Below is a small trained network, with its code and all its weights. Each question gives an input and a class and asks what happens when units are switched off, that is, made to give their printed mean instead of their output.

import numpy as np


def w(rows, s, z=0):
    codes = np.array(rows[::2]) - 128.0
    scale = np.full(codes.shape[1], s)
    scale[-1] = z or s
    return codes * scale


def f(y):
    return np.maximum(y, 0)


def log_softmax(a):
    a = a - a.max(-1, keepdims=True)
    return a - np.log(np.exp(a).sum(-1, keepdims=True))


def net(x, mask):
    res = np.array(x, float).reshape(1, 5) / 4 @ E
    y = f(res @ A[0][:, :-1].T + A[0][:, -1])
    res = res + np.where(mask, y, B[0][:, -1]) @ B[0][:, :-1]
    return log_softmax(res[-1] @ U[:, :-1].T + U[:, -1])


A, B = {}, {}
E = w([
[142,139,171,231],'x0',
[40,237,136,128],'x1',
[131,131,129,127],'x2',
[134,144,9,164],'x3',
[127,125,127,128],'x4',
],0.016)
A[0] = w([
[140,68,82,216,119],'neuron 1',
[89,108,163,111,153],'neuron 2',
[107,136,179,223,54],'neuron 3',
[210,93,139,81,255],'neuron 4',
[187,135,74,212,147],'neuron 5',
[54,160,158,18,167],'neuron 6',
[108,115,54,46,133],'neuron 7',
[158,137,106,193,112],'neuron 8',
[205,20,145,64,23],'neuron 9',
[180,97,71,117,34],'neuron 10',
[146,102,247,116,234],'neuron 11',
[106,85,63,62,229],'neuron 12',
[54,203,119,164,35],'neuron 13',
[149,97,49,27,11],'neuron 14',
[138,171,16,140,170],'neuron 15',
[126,74,231,141,22],'neuron 16',
[62,160,167,64,146],'neuron 17',
[194,53,99,222,136],'neuron 18',
],0.011,0.0096)
B[0] = w([
[101,152,180,76,183],'neuron 1',
[106,117,110,99,166],'neuron 2',
[173,146,84,192,175],'neuron 3',
[155,44,154,189,235],'neuron 4',
[64,121,171,92,192],'neuron 5',
[73,134,151,63,215],'neuron 6',
[171,148,95,177,196],'neuron 7',
[115,119,151,105,161],'neuron 8',
[124,215,28,166,211],'neuron 9',
[125,143,179,120,159],'neuron 10',
[182,193,41,159,254],'neuron 11',
[126,189,71,112,218],'neuron 12',
[255,89,118,224,181],'neuron 13',
[195,76,211,228,180],'neuron 14',
[131,82,114,202,215],'neuron 15',
[183,62,167,205,186],'neuron 16',
[79,127,123,62,192],'neuron 17',
[89,127,197,77,214],'neuron 18',
],0.012,0.018)
U = w([
[117,189,33,140,4],'0',
[129,35,149,178,220],'1',
[51,104,172,5,167],'2',
],0.014,0.0023)

Each question gives the input, the list of numbers given to net, and the class t.
The units are the neurons (one row each of A and B). Each row of codes is followed by its name. A weight is (code - 128) times the scale printed after its matrix; where a second scale follows, it is the last column's (A, B and U).
mask holds one flag per neuron, in row order. A switched-off neuron (its flag False) gives its mean, the last column of its row in B, instead of its output. The means were averaged over made-up inputs and are rounded, as every weight is.
A unit's drop is (log p(t) with every unit on - log p(t) with that unit switched off) / (log p(t) with every unit on - log p(t) with every unit switched off).
The circuit of an input: a set's keep is (log p(t) with only the set's units on - log p(t) with every unit switched off) / (log p(t) with every unit on - log p(t) with every unit switched off). Starting from the 12 units with the biggest drops (on a tie, the unit counted first), units are removed one at a time, each time the one whose removal leaves the highest keep (on an exact tie, the one counted first), for as long as the keep stays at least 0.8.
circuit, biggest first: the units of the circuit, biggest drop first
unit that matters most: the unit with the biggest drop
k most important neurons: the k neurons with the biggest drops, biggest first
drop when u is switched off: that unit's drop, to one decimal
input [1,1,5,4,-1], class 1: 4 most important neurons	(neuron 11; neuron 9; neuron 15; neuron 6)
input [6,6,2,2,-6], class 1: 4 most important neurons	(neuron 11; neuron 9; neuron 13; neuron 12)
input [0,-2,-7,-3,-1], class 0: unit that matters most	neuron 14
input [-2,1,-5,-5,8], class 2: 2 most important neurons	(neuron 9; neuron 6)
input [2,7,4,2,-4], class 1: 4 most important neurons	(neuron 11; neuron 9; neuron 13; neuron 12)
input [5,2,-7,-8,8], class 0: 3 most important neurons	(neuron 11; neuron 4; neuron 14)
input [0,4,0,-4,7], class 2: 2 most important neurons	(neuron 9; neuron 6)
input [0,-6,-2,-1,1], class 0: 2 most important neurons	(neuron 9; neuron 14)
input [-2,1,3,0,-6], class 2: circuit, biggest first	(neuron 11; neuron 13)
input [-4,0,7,-8,4], class 0: 3 most important neurons	(neuron 11; neuron 18; neuron 5)
input [-3,-4,-3,-6,1], class 0: 2 most important neurons	(neuron 9; neuron 11)
input [-4,-3,-1,-1,7], class 0: 2 most important neurons	(neuron 9; neuron 12)
input [0,-6,4,-3,4], class 0: 3 most important neurons	(neuron 9; neuron 11; neuron 14)
input [-3,-5,0,-6,5], class 0: circuit, biggest first	(neuron 9)
input [-8,-1,-8,1,-8], class 1: 2 most important neurons	(neuron 14; neuron 11)
input [-5,-3,-2,4,-6], class 1: 2 most important neurons	(neuron 14; neuron 11)
input [-7,-8,-7,-8,3], class 0: 2 most important neurons	(neuron 9; neuron 11)
input [-4,-5,-4,-6,1], class 0: drop when neuron 9 is switched off	0.9
input [-5,1,4,-1,-6], class 2: drop when neuron 6 is switched off	0.3
input [2,4,-3,6,8], class 1: drop when neuron 9 is switched off	0.3
input [-5,1,2,-3,-7], class 2: circuit, biggest first	(neuron 6)
input [-3,8,-5,0,5], class 2: drop when neuron 9 is switched off	0.4
